Below is a small trained network, with its code and all its weights. Each question gives an input and a class and asks what happens when units are switched off, that is, made to give their printed mean instead of their output.

import numpy as np


def w(rows, s, z=0):
    codes = np.array(rows[::2]) - 128.0
    scale = np.full(codes.shape[1], s)
    scale[-1] = z or s
    return codes * scale


def norm(h):
    return h / np.sqrt((h * h).mean(-1, keepdims=True) + 1e-5)


def f(y):
    return np.maximum(y, 0)


def log_softmax(a):
    a = a - a.max(-1, keepdims=True)
    return a - np.log(np.exp(a).sum(-1, keepdims=True))


def net(x, mask):
    res = np.array(x, float).reshape(1, 6) / 4 @ E
    u = 0
    for l in range(2):
        y = f(norm(res) @ A[l][:, :-1].T + A[l][:, -1])
        res = res + np.where(mask[u : u + 12], y, B[l][:, -1]) @ B[l][:, :-1]
        u += 12
    return log_softmax(norm(res)[-1] @ U[:, :-1].T + U[:, -1])


A, B = {}, {}
E = w([
[157,101,74,215,93,239,149,98,146,126],'x0',
[121,52,142,183,185,202,129,122,111,160],'x1',
[86,100,175,105,150,145,60,173,131,91],'x2',
[155,96,141,130,191,78,189,77,108,185],'x3',
[138,21,177,127,252,101,139,73,135,169],'x4',
[126,103,129,126,118,148,108,108,153,79],'x5',
],0.0026)
A[0] = w([
[107,57,174,110,209,108,170,132,64,175,155],'L0N0',
[70,132,145,76,160,43,128,102,111,151,108],'L0N1',
[161,173,166,42,120,11,126,96,140,104,114],'L0N2',
[78,113,167,145,168,179,84,182,87,116,26],'L0N3',
[103,53,183,168,215,187,42,159,145,124,72],'L0N4',
[126,214,90,143,42,152,126,111,167,84,119],'L0N5',
[154,154,117,120,49,156,92,148,206,18,44],'L0N6',
[144,121,151,182,132,173,125,152,82,82,172],'L0N7',
[156,252,92,176,114,122,229,147,95,188,12],'L0N8',
[161,35,114,152,201,183,187,43,173,148,3],'L0N9',
[61,153,116,49,87,108,125,171,113,104,152],'L0N10',
[203,173,59,143,109,90,230,3,155,199,123],'L0N11',
],0.003,0.0028)
B[0] = w([
[120,152,94,119,88,162,90,123,202,133,239],'L0N0',
[157,158,139,173,159,141,153,143,123,89,202],'L0N1',
[100,194,168,167,188,107,148,114,85,123,233],'L0N2',
[67,108,161,91,164,149,97,196,123,180,150],'L0N3',
[93,97,144,117,129,138,148,168,73,184,205],'L0N4',
[66,97,98,116,104,159,86,128,152,134,216],'L0N5',
[95,149,91,142,95,192,77,56,173,87,184],'L0N6',
[99,124,144,83,133,117,113,122,168,143,179],'L0N7',
[133,56,86,99,108,124,155,174,50,188,181],'L0N8',
[199,66,153,253,122,131,115,37,169,138,203],'L0N9',
[200,118,130,175,139,144,126,80,154,134,208],'L0N10',
[69,101,130,148,132,124,99,189,87,127,253],'L0N11',
],0.0047,0.0035)
A[1] = w([
[203,126,68,69,81,100,238,170,52,172,16],'L1N0',
[144,163,78,85,19,146,84,153,173,84,72],'L1N1',
[139,227,154,106,205,37,135,116,145,75,58],'L1N2',
[152,104,105,162,111,152,148,122,142,106,69],'L1N3',
[138,213,171,83,188,66,134,112,123,71,26],'L1N4',
[136,177,79,85,40,173,103,119,223,44,23],'L1N5',
[115,159,143,76,188,74,145,109,103,59,55],'L1N6',
[173,130,48,88,61,89,239,196,51,190,2],'L1N7',
[152,46,187,146,167,60,162,137,42,172,163],'L1N8',
[137,35,102,200,101,185,110,130,122,123,155],'L1N9',
[156,197,197,100,182,75,185,130,142,93,35],'L1N10',
[251,59,145,176,147,147,176,3,200,139,60],'L1N11',
],0.0044,0.0027)
B[1] = w([
[142,49,89,36,74,130,149,192,80,162,161],'L1N0',
[112,159,49,146,86,164,123,41,120,96,193],'L1N1',
[172,159,189,83,136,103,198,191,182,59,211],'L1N2',
[148,142,135,110,137,86,128,114,128,116,149],'L1N3',
[207,176,175,96,175,85,194,202,207,33,190],'L1N4',
[59,214,58,178,76,179,94,43,132,73,194],'L1N5',
[170,166,151,119,106,119,170,177,201,88,169],'L1N6',
[186,34,97,28,65,92,151,207,91,199,177],'L1N7',
[133,166,96,146,88,170,117,96,148,108,232],'L1N8',
[146,171,154,106,165,58,140,118,128,115,254],'L1N9',
[154,229,206,82,156,101,169,209,206,37,182],'L1N10',
[194,116,136,254,175,59,158,20,27,149,218],'L1N11',
],0.0053,0.0049)
U = w([
[39,232,7,139,33,219,57,15,148,45,88],'0',
[204,26,29,34,41,65,203,200,25,226,25],'1',
[32,49,222,59,225,210,28,191,168,192,84],'2',
[222,223,224,51,192,40,222,218,221,22,194],'3',
[222,59,157,255,233,46,163,9,57,193,253],'4',
],0.0073,0.0022)

Each question gives the input, the list of numbers given to net, and the class t.
The units are the neurons (one row each of A and B). Each row of codes is followed by its name. A weight is (code - 128) times the scale printed after its matrix; where a second scale follows, it is the last column's (A, B and U).
mask holds one flag per neuron, layer by layer. A switched-off neuron (its flag False) gives its mean, the last column of its row in B, instead of its output. The means were averaged over made-up inputs and are rounded, as every weight is.
A unit's drop is (log p(t) with every unit on - log p(t) with that unit switched off) / (log p(t) with every unit on - log p(t) with every unit switched off).
most important unit: the unit with the biggest drop
k most important neurons: the k neurons with the biggest drops, biggest first
k most important neurons of layer l: the k neurons of layer l with the biggest drops, biggest first
drop of u: that unit's drop, to one decimal
input [5,1,2,-8,4,-1], class 2: 2 most important neurons => L0N4, L0N0
input [-6,2,-5,-1,-1,-8], class 1: 2 most important neurons => L0N8, L1N7
input [2,8,1,-8,5,-3], class 2: 3 most important neurons => L0N4, L0N3, L1N11
input [8,3,-5,1,-2,-6], class 1: most important neuron => L0N8
input [-7,2,-6,7,4,2], class 3: 2 most important neurons of layer 1 => L1N10, L1N2
input [7,-6,-2,8,-1,3], class 1: 2 most important neurons => L0N8, L0N11
input [-3,-5,-1,6,-6,-8], class 1: 3 most important neurons => L0N8, L1N7, L1N0
input [1,-8,-6,1,-3,2], class 0: 4 most important neurons => L0N5, L0N6, L0N4, L1N1
input [0,6,3,2,-1,0], class 2: 2 most important neurons => L0N3, L0N4
input [-6,8,-6,-4,-1,8], class 2: 2 most important neurons of layer 1 => L1N11, L1N5
input [-5,-4,-7,5,-5,2], class 1: 3 most important neurons of layer 1 => L1N7, L1N0, L1N9
input [-6,0,-8,-4,-1,-3], class 1: 2 most important neurons => L0N8, L1N7
input [-3,2,-1,-3,1,3], class 2: 3 most important neurons => L1N11, L1N5, L1N1
input [-1,4,4,7,-3,3], class 4: 2 most important neurons of layer 0 => L0N9, L0N11
input [0,-2,7,1,8,-1], class 4: most important unit => L0N11
input [-6,-4,-6,-8,0,6], class 0: 2 most important neurons of layer 0 => L0N6, L0N5
input [-1,3,-6,-7,-3,-8], class 1: 2 most important neurons of layer 0 => L0N8, L0N0
input [1,-3,6,-7,3,-4], class 0: drop of L0N2 => 0.3
input [-3,2,7,2,2,-4], class 2: drop of L0N4 => 0.0
input [7,4,-2,-3,-1,-5], class 4: most important unit => L0N0
input [3,7,0,-3,-3,-7], class 2: drop of L0N9 => 0.1
